Below is a small trained network, with its code and all its weights. Each question gives an input and a target symbol and asks what happens when units are switched off, that is, made to give their printed mean instead of their output.

import numpy as np


def w(rows, s, z=0):
    codes = np.array(rows[::2]) - 128.0
    scale = np.full(codes.shape[1], s)
    scale[-1] = z or s
    return codes * scale


def f(y):
    return y / 2 * (1 + np.tanh(0.7978845608 * (y + 0.044715 * y**3)))


def softmax(a):
    e = np.exp(a - a.max(-1, keepdims=True))
    return e / e.sum(-1, keepdims=True)


def log_softmax(a):
    a = a - a.max(-1, keepdims=True)
    return a - np.log(np.exp(a).sum(-1, keepdims=True))


def net(x, mask):
    ids = ['αγδζηθλμπστφψ'.index(c) for c in x.split()]
    T = len(ids)
    res = E[ids] + P[:T]
    u = 0
    for l in range(2):
        r = res
        for j in range(3):
            rows = slice(4 * j, 4 * j + 4)
            q, k, v = (r @ M[l][rows].T for M in (Q, K, V))
            z = softmax(np.where(np.tri(T) > 0, q @ k.T / 4**0.5, -1e9)) @ v
            o = O[l][rows]
            res = res + np.where(mask[u + j], z, o[:, -1]) @ o[:, :-1]
        u += 3
        y = f(res @ A[l][:, :-1].T + A[l][:, -1])
        res = res + np.where(mask[u : u + 4], y, B[l][:, -1]) @ B[l][:, :-1]
        u += 4
    return log_softmax(res[-1] @ U[:, :-1].T + U[:, -1])


Q, K, V, O, A, B = {}, {}, {}, {}, {}, {}
E = w([
[202,9,86,141,134,149,199,127],'α',
[50,180,142,63,118,106,100,113],'γ',
[123,92,69,108,225,176,158,159],'δ',
[129,63,189,108,173,147,125,177],'ζ',
[125,75,158,116,72,76,112,106],'η',
[186,184,89,116,216,37,130,92],'θ',
[112,99,101,67,94,89,192,141],'λ',
[63,46,124,102,101,184,124,148],'μ',
[128,76,155,143,135,206,126,96],'π',
[203,108,176,134,141,142,90,84],'σ',
[65,56,86,154,197,80,92,136],'τ',
[103,82,79,135,143,107,181,90],'φ',
[200,137,159,96,125,123,194,124],'ψ',
],0.016)
P = w([
[48,188,234,227,106,146,125,55],'0',
[244,38,142,1,86,157,23,71],'1',
[195,43,127,41,97,128,52,106],'2',
[176,59,130,72,118,126,66,155],'3',
[156,48,117,88,127,112,99,164],'4',
[158,50,108,104,131,106,108,185],'5',
[127,58,101,111,128,101,110,182],'6',
[124,61,87,108,143,99,129,184],'7',
[71,77,82,111,138,81,117,167],'8',
[77,78,75,114,139,102,135,175],'9',
[45,63,76,98,166,81,141,167],'10',
],0.0071)
Q[0] = w([
[205,167,70,137,162,149,165,30],'0.h1',
[148,137,174,195,77,210,73,88],'0.h1',
[101,93,96,41,207,181,177,163],'0.h1',
[66,57,167,161,123,148,135,175],'0.h1',
[149,29,121,101,81,112,228,103],'0.h2',
[169,60,188,160,112,199,65,54],'0.h2',
[176,106,141,224,118,140,255,118],'0.h2',
[95,62,84,107,166,102,44,169],'0.h2',
[163,148,143,123,192,129,152,81],'0.h3',
[130,137,173,72,60,188,116,167],'0.h3',
[113,70,175,179,123,68,115,104],'0.h3',
[88,94,90,105,182,67,115,145],'0.h3',
],0.0066)
K[0] = w([
[200,184,174,96,172,105,62,143],'0.h1',
[138,85,72,103,121,184,123,116],'0.h1',
[101,165,203,142,99,103,184,82],'0.h1',
[102,95,163,89,79,150,113,159],'0.h1',
[89,150,115,159,149,145,94,112],'0.h2',
[75,108,175,181,94,162,180,108],'0.h2',
[103,114,206,132,125,131,43,115],'0.h2',
[172,202,116,107,104,111,140,89],'0.h2',
[165,104,123,128,165,67,88,115],'0.h3',
[92,152,157,111,1,168,158,150],'0.h3',
[90,94,72,84,145,97,137,144],'0.h3',
[138,135,118,206,199,153,138,96],'0.h3',
],0.0083)
V[0] = w([
[120,191,195,102,99,93,157,101],'0.h1',
[142,133,111,49,142,153,102,154],'0.h1',
[101,86,63,79,90,127,122,97],'0.h1',
[122,81,189,84,84,115,165,102],'0.h1',
[95,94,97,131,151,76,140,123],'0.h2',
[40,125,168,153,100,129,115,101],'0.h2',
[100,166,115,179,154,186,131,126],'0.h2',
[71,32,217,89,114,196,89,127],'0.h2',
[128,61,112,199,171,178,169,110],'0.h3',
[75,100,99,2,141,123,193,131],'0.h3',
[114,164,92,131,41,151,157,97],'0.h3',
[167,73,99,123,180,107,53,128],'0.h3',
],0.0088)
O[0] = w([
[162,200,173,187,115,100,36,171,116],'0.h1',
[145,162,134,71,115,100,195,238,133],'0.h1',
[164,75,56,144,172,166,170,179,204],'0.h1',
[175,171,6,142,34,132,75,179,238],'0.h1',
[143,62,51,149,187,97,108,185,172],'0.h2',
[57,181,89,171,160,153,16,149,142],'0.h2',
[97,165,143,127,190,158,183,98,57],'0.h2',
[79,124,98,64,107,159,16,84,254],'0.h2',
[138,186,122,95,67,136,100,33,191],'0.h3',
[169,161,51,111,135,163,124,219,234],'0.h3',
[137,119,102,254,179,189,137,106,77],'0.h3',
[126,88,151,88,60,105,126,142,210],'0.h3',
],0.0066,0.0061)
A[0] = w([
[126,140,160,157,112,89,245,243,4],'0.n1',
[163,213,94,115,160,37,98,59,245],'0.n2',
[159,52,96,155,120,255,159,201,216],'0.n3',
[135,189,114,34,126,80,110,60,193],'0.n4',
],0.0065,0.0033)
B[0] = w([
[18,128,78,105,181,73,108,21,135],'0.n1',
[252,47,225,150,173,113,154,172,149],'0.n2',
[136,130,144,63,102,2,161,124,254],'0.n3',
[195,88,139,55,118,64,180,187,182],'0.n4',
],0.0082,0.009)
Q[1] = w([
[112,127,176,203,157,236,126,120],'1.h1',
[133,182,103,117,109,130,89,135],'1.h1',
[103,183,180,181,152,116,142,132],'1.h1',
[163,71,38,78,119,75,134,140],'1.h1',
[123,61,105,106,125,98,229,132],'1.h2',
[98,173,190,146,139,61,133,57],'1.h2',
[70,147,147,140,140,99,166,59],'1.h2',
[119,130,121,109,168,145,145,172],'1.h2',
[175,81,78,2,80,85,144,212],'1.h3',
[70,196,151,206,162,164,94,81],'1.h3',
[127,96,153,84,110,117,105,117],'1.h3',
[154,135,94,102,77,141,104,99],'1.h3',
],0.0077)
K[1] = w([
[170,129,81,98,67,126,125,214],'1.h1',
[148,141,118,152,97,149,125,150],'1.h1',
[133,95,126,91,115,123,103,160],'1.h1',
[78,143,202,155,151,121,154,85],'1.h1',
[90,126,128,121,143,117,155,101],'1.h2',
[146,62,113,54,124,103,126,105],'1.h2',
[175,78,151,61,131,88,130,139],'1.h2',
[121,106,142,150,134,157,137,113],'1.h2',
[123,131,199,152,194,64,151,104],'1.h3',
[129,136,93,47,2,180,63,139],'1.h3',
[115,86,145,143,133,70,165,153],'1.h3',
[161,121,122,156,144,118,136,91],'1.h3',
],0.0089)
V[1] = w([
[99,68,123,2,86,54,49,188],'1.h1',
[118,54,63,146,173,99,190,196],'1.h1',
[90,110,184,226,252,40,48,206],'1.h1',
[238,76,131,3,108,41,186,130],'1.h1',
[144,135,143,200,225,141,161,121],'1.h2',
[241,172,191,193,109,197,92,137],'1.h2',
[224,136,137,104,137,61,150,175],'1.h2',
[161,130,92,181,52,114,29,108],'1.h2',
[6,117,16,187,115,113,116,46],'1.h3',
[122,45,240,106,62,114,47,79],'1.h3',
[41,141,199,34,170,175,126,71],'1.h3',
[76,237,102,49,111,108,53,237],'1.h3',
],0.0078)
O[1] = w([
[243,82,115,126,31,97,142,113,98],'1.h1',
[181,183,84,47,112,84,126,143,23],'1.h1',
[159,221,164,87,66,155,215,85,222],'1.h1',
[225,150,115,173,135,97,65,125,18],'1.h1',
[147,161,189,75,133,109,158,218,116],'1.h2',
[100,138,146,213,107,79,137,186,166],'1.h2',
[158,155,218,172,79,166,63,113,79],'1.h2',
[43,125,106,150,66,62,158,89,225],'1.h2',
[114,99,185,54,117,102,39,82,64],'1.h3',
[167,92,160,212,134,130,173,26,251],'1.h3',
[186,44,173,132,173,239,112,136,104],'1.h3',
[145,120,98,106,2,190,108,141,61],'1.h3',
],0.0081,0.012)
A[1] = w([
[164,248,175,124,202,62,198,188,203],'1.n1',
[130,223,134,255,133,115,146,120,7],'1.n2',
[39,247,19,65,80,121,148,129,228],'1.n3',
[87,131,222,105,169,142,71,126,69],'1.n4',
],0.0048,0.0014)
B[1] = w([
[52,93,87,96,67,108,99,164,205],'1.n1',
[176,138,2,56,179,152,132,159,181],'1.n2',
[215,190,179,209,186,208,11,111,249],'1.n3',
[107,142,55,83,53,162,75,173,142],'1.n4',
],0.0068,0.02)
U = w([
[133,119,137,153,164,66,78,87,67],'α',
[114,134,196,133,74,195,168,162,179],'γ',
[167,94,129,104,159,200,108,177,159],'δ',
[160,84,143,166,63,149,120,139,83],'ζ',
[89,157,170,168,69,60,158,69,21],'η',
[131,170,95,118,168,143,135,68,8],'θ',
[150,164,122,134,65,107,50,115,254],'λ',
[91,128,3,106,91,195,132,110,41],'μ',
[87,69,188,163,140,160,148,145,181],'π',
[164,164,129,189,178,164,144,91,176],'σ',
[149,136,169,64,127,119,154,54,116],'τ',
[53,167,148,74,161,106,119,105,65],'φ',
[118,136,72,149,100,122,182,179,131],'ψ',
],0.0055,0.0028)

Each question gives the input, a string of symbols that net reads in full, and the target symbol t.
The units are the heads (4 rows each of Q, K, V and O) and the neurons (one row each of A and B). Each row of codes is followed by its name. A weight is (code - 128) times the scale printed after its matrix; where a second scale follows, it is the last column's (O, A, B and U).
mask holds one flag per unit, layer by layer, with each layer's heads first. A switched-off unit (its flag False) gives its mean, the last column of its rows in O or B, instead of its output. The means were averaged over made-up inputs and are rounded, as every weight is.
A unit's drop is (log p(t) with every unit on - log p(t) with that unit switched off) / (log p(t) with every unit on - log p(t) with every unit switched off).
The circuit of an input: a set's keep is (log p(t) with only the set's units on - log p(t) with every unit switched off) / (log p(t) with every unit on - log p(t) with every unit switched off). Starting from the 12 units with the biggest drops (on a tie, the unit counted first), units are removed one at a time, each time the one whose removal leaves the highest keep (on an exact tie, the one counted first), for as long as the keep stays at least 0.8.
units of the circuit, in order: the units of the circuit, biggest drop first
unit that matters most: the unit with the biggest drop
top k neurons: the k neurons with the biggest drops, biggest first
top k neurons in layer l: the k neurons of layer l with the biggest drops, biggest first
heads that matter: for each layer, one digit per head in row order, 1 if its drop is at least 0.15 and else 0, layers parted by /
drop when u is switched off: that unit's drop, to one decimal
input φ λ λ φ ψ π λ λ φ, target φ: heads that matter -> 011 / 101
input π η τ π λ λ λ λ π φ π, target π: units of the circuit, in order -> (0.h3, 1.h1, 0.h1, 0.h2)
input λ φ η ψ, target λ: unit that matters most -> 1.h3
input λ π τ τ τ, target λ: heads that matter -> 000 / 001
input π φ δ ζ τ τ λ γ λ, target π: heads that matter -> 001 / 101
input λ θ α π, target ψ: units of the circuit, in order -> (1.h3, 0.n2)
input π π τ τ, target π: units of the circuit, in order -> (0.h3, 1.h1, 1.h3, 0.h2)
input α δ γ, target α: units of the circuit, in order -> (1.h1, 1.h3, 0.h3)
input ψ λ σ, target ψ: top 2 neurons -> (0.n2, 1.n2)
input μ ζ π, target μ: units of the circuit, in order -> (1.h2, 0.h2)
input π λ γ ψ, target π: heads that matter -> 001 / 101
input δ φ ζ, target δ: heads that matter -> 100 / 011
input σ ψ η λ η λ λ δ λ θ, target ψ: top 3 neurons in layer 1 -> (1.n3, 1.n2, 1.n1)
input μ α τ μ λ λ λ λ, target μ: units of the circuit, in order -> (1.h2, 0.h2)
input η π η ψ ζ ψ τ, target η: heads that matter -> 101 / 000
input σ η γ, target σ: units of the circuit, in order -> (1.h3, 0.n2, 0.h3, 0.h1)
input ζ ψ π φ λ τ φ, target ζ: unit that matters most -> 0.h3
input θ τ π τ σ λ λ ζ θ λ, target θ: top 3 neurons in layer 0 -> (0.n1, 0.n2, 0.n3)
input λ τ α, target λ: units of the circuit, in order -> (1.h3, 1.h1)
input η φ γ λ θ η λ μ λ, target σ: unit that matters most -> 0.n1
input ζ μ τ λ π λ ζ γ γ, target ζ: heads that matter -> 001 / 101
input π α μ μ π γ γ, target π: units of the circuit, in order -> (1.h1, 1.h3, 0.h3, 0.h2)
input θ π γ, target ψ: top 2 neurons -> (1.n1, 0.n2)
input σ α π φ τ θ, target ψ: top 2 neurons -> (0.n2, 1.n3)
input δ τ τ π η ψ, target δ: units of the circuit, in order -> (1.h2, 1.h3, 0.h1)
input ψ σ λ η, target ψ: heads that matter -> 100 / 011
input π λ τ λ φ γ π τ τ, target π: unit that matters most -> 0.h3
input η λ φ δ λ δ, target η: drop when 1.h2 is switched off -> 0.1
